Below is a small trained network, with its code and all its weights. Each question gives an input and a target symbol and asks what happens when units are switched off, that is, made to give their printed mean instead of their output.

import numpy as np


def w(rows, s, z=0):
    codes = np.array(rows[::2]) - 128.0
    scale = np.full(codes.shape[1], s)
    scale[-1] = z or s
    return codes * scale


def norm(h):
    return h / np.sqrt((h * h).mean(-1, keepdims=True) + 1e-5)


def f(y):
    return np.maximum(y, 0)


def softmax(a):
    e = np.exp(a - a.max(-1, keepdims=True))
    return e / e.sum(-1, keepdims=True)


def log_softmax(a):
    a = a - a.max(-1, keepdims=True)
    return a - np.log(np.exp(a).sum(-1, keepdims=True))


def net(x, mask):
    ids = ['αβγδεζλμξπσφψω'.index(c) for c in x.split()]
    T = len(ids)
    res = E[ids] + P[:T]
    u = 0
    for l in range(2):
        r = norm(res)
        for j in range(3):
            rows = slice(2 * j, 2 * j + 2)
            q, k, v = (r @ M[l][rows].T for M in (Q, K, V))
            z = softmax(np.where(np.tri(T) > 0, q @ k.T / 2**0.5, -1e9)) @ v
            o = O[l][rows]
            res = res + np.where(mask[u + j], z, o[:, -1]) @ o[:, :-1]
        u += 3
        y = f(norm(res) @ A[l][:, :-1].T + A[l][:, -1])
        res = res + np.where(mask[u : u + 4], y, B[l][:, -1]) @ B[l][:, :-1]
        u += 4
    return log_softmax(norm(res)[-1] @ U[:, :-1].T + U[:, -1])


Q, K, V, O, A, B = {}, {}, {}, {}, {}, {}
E = w([
[140,126,129],'α',
[187,149,109],'β',
[165,120,133],'γ',
[146,120,153],'δ',
[165,150,129],'ε',
[194,168,102],'ζ',
[7,49,142],'λ',
[140,118,156],'μ',
[174,126,130],'ξ',
[168,119,136],'π',
[124,125,150],'σ',
[140,118,136],'φ',
[197,190,84],'ψ',
[189,149,111],'ω',
],0.016)
P = w([
[101,124,123],'0',
[252,73,159],'1',
[95,161,134],'2',
[132,159,170],'3',
[139,80,119],'4',
[101,144,137],'5',
[138,161,180],'6',
[229,112,72],'7',
[103,140,136],'8',
[137,159,185],'9',
[117,112,103],'10',
[109,167,116],'11',
[133,156,187],'12',
[91,109,104],'13',
],0.023)
Q[0] = w([
[133,150,113],'L0H1',
[55,169,127],'L0H1',
[255,102,64],'L0H2',
[86,174,110],'L0H2',
[197,129,178],'L0H3',
[56,112,131],'L0H3',
],0.0096)
K[0] = w([
[126,1,145],'L0H1',
[64,93,28],'L0H1',
[227,92,126],'L0H2',
[177,196,113],'L0H2',
[108,228,97],'L0H3',
[154,168,221],'L0H3',
],0.0081)
V[0] = w([
[67,162,67],'L0H1',
[84,148,205],'L0H1',
[194,81,50],'L0H2',
[132,90,45],'L0H2',
[78,228,153],'L0H3',
[203,149,254],'L0H3',
],0.0071)
O[0] = w([
[130,116,237,44],'L0H1',
[86,242,104,170],'L0H1',
[79,49,164,101],'L0H2',
[29,148,219,59],'L0H2',
[81,224,124,182],'L0H3',
[176,182,1,253],'L0H3',
],0.0072,0.0027)
A[0] = w([
[219,134,195,97],'L0N1',
[162,35,34,215],'L0N2',
[2,120,73,91],'L0N3',
[68,98,37,253],'L0N4',
],0.008,0.0044)
B[0] = w([
[137,148,158,181],'L0N1',
[250,90,78,255],'L0N2',
[160,191,159,158],'L0N3',
[229,139,69,243],'L0N4',
],0.014,0.0055)
Q[1] = w([
[96,143,176],'L1H1',
[173,157,83],'L1H1',
[108,133,91],'L1H2',
[152,8,63],'L1H2',
[103,203,171],'L1H3',
[75,90,78],'L1H3',
],0.016)
K[1] = w([
[106,110,160],'L1H1',
[155,112,132],'L1H1',
[145,145,128],'L1H2',
[189,167,109],'L1H2',
[2,133,165],'L1H3',
[163,174,144],'L1H3',
],0.02)
V[1] = w([
[179,63,81],'L1H1',
[37,136,102],'L1H1',
[255,158,101],'L1H2',
[138,188,222],'L1H2',
[142,127,204],'L1H3',
[57,199,79],'L1H3',
],0.0099)
O[1] = w([
[85,63,174,200],'L1H1',
[192,151,166,19],'L1H1',
[130,149,6,254],'L1H2',
[165,130,112,163],'L1H2',
[185,61,122,139],'L1H3',
[124,210,163,72],'L1H3',
],0.015,0.0085)
A[1] = w([
[16,129,174,98],'L1N1',
[229,9,223,255],'L1N2',
[165,157,77,152],'L1N3',
[1,80,22,229],'L1N4',
],0.0084,0.0032)
B[1] = w([
[172,130,105,129],'L1N1',
[98,135,107,205],'L1N2',
[124,113,81,217],'L1N3',
[7,76,152,254],'L1N4',
],0.016,0.0077)
U = w([
[121,169,183,252],'α',
[91,107,141,53],'β',
[102,98,138,48],'γ',
[170,217,127,197],'δ',
[226,152,50,90],'ε',
[141,131,167,209],'ζ',
[142,148,163,252],'λ',
[83,199,92,24],'μ',
[253,31,96,125],'ξ',
[163,243,62,123],'π',
[72,215,86,44],'σ',
[92,116,150,83],'φ',
[90,105,144,75],'ψ',
[82,130,126,43],'ω',
],0.012,0.0039)

Each question gives the input, a string of symbols that net reads in full, and the target symbol t.
The units are the heads (2 rows each of Q, K, V and O) and the neurons (one row each of A and B). Each row of codes is followed by its name. A weight is (code - 128) times the scale printed after its matrix; where a second scale follows, it is the last column's (O, A, B and U).
mask holds one flag per unit, layer by layer, with each layer's heads first. A switched-off unit (its flag False) gives its mean, the last column of its rows in O or B, instead of its output. The means were averaged over made-up inputs and are rounded, as every weight is.
A unit's drop is (log p(t) with every unit on - log p(t) with that unit switched off) / (log p(t) with every unit on - log p(t) with every unit switched off).
unit that matters most: the unit with the biggest drop
k most important neurons: the k neurons with the biggest drops, biggest first
top k neurons in layer l: the k neurons of layer l with the biggest drops, biggest first
heads that matter: for each layer, one digit per head in row order, 1 if its drop is at least 0.15 and else 0, layers parted by /
drop when u is switched off: that unit's drop, to one decimal
input ζ ε ψ λ ψ σ μ π γ α α ψ σ, target ξ: 3 most important neurons	L0N3, L0N2, L0N4
input ζ γ φ ξ μ σ λ ζ σ δ, target ξ: heads that matter	111 / 011
input σ ξ ζ γ β δ ω, target π: 2 most important neurons	L0N2, L0N4
input ζ φ μ μ, target ξ: 4 most important neurons	L0N4, L0N2, L1N4, L0N3
input σ γ γ ε ψ α ε φ δ σ π ζ δ, target π: heads that matter	101 / 001
input σ γ σ λ, target π: 4 most important neurons	L0N2, L0N3, L1N4, L0N4
input ζ δ α λ, target ξ: 3 most important neurons	L0N4, L0N2, L0N3
input σ ψ β ψ φ π μ, target π: heads that matter	101 / 001
input σ σ γ α, target π: unit that matters most	L1H3
input σ ω σ α γ ω γ, target π: 3 most important neurons	L0N2, L0N4, L1N4
input σ λ ε ε γ λ ζ λ μ λ γ ξ ε, target π: heads that matter	100 / 101
input σ σ σ ω λ ζ ε π ψ ψ φ φ ξ, target π: 4 most important neurons	L0N2, L0N4, L1N4, L0N1
input σ ε ε ε μ ξ σ, target π: heads that matter	101 / 001
input ψ ω φ λ, target ε: top 3 neurons in layer 0	L0N4, L0N3, L0N2
input ζ ξ ε β α ζ μ ε δ ζ, target ξ: 2 most important neurons	L0N4, L0N2
input σ ε φ γ, target π: 2 most important neurons	L0N2, L1N4
input σ λ λ δ ω σ β, target π: 4 most important neurons	L0N2, L1N4, L0N3, L0N1
input σ γ ω ω ε ε φ ε β δ α ζ ε, target π: 4 most important neurons	L0N2, L0N4, L1N4, L0N1
input ζ λ ψ α σ ω δ, target ξ: heads that matter	111 / 111
input σ ξ α γ γ σ α α ε ξ ξ δ μ, target π: 4 most important neurons	L0N2, L0N4, L1N4, L0N1
input σ γ π ξ, target π: drop when L1H3 is switched off	0.9
input σ ε γ δ ζ ψ σ, target π: drop when L1H3 is switched off	0.8
input ζ ξ δ α γ λ μ ζ μ λ ε ε ε, target ξ: drop when L0N3 is switched off	0.2
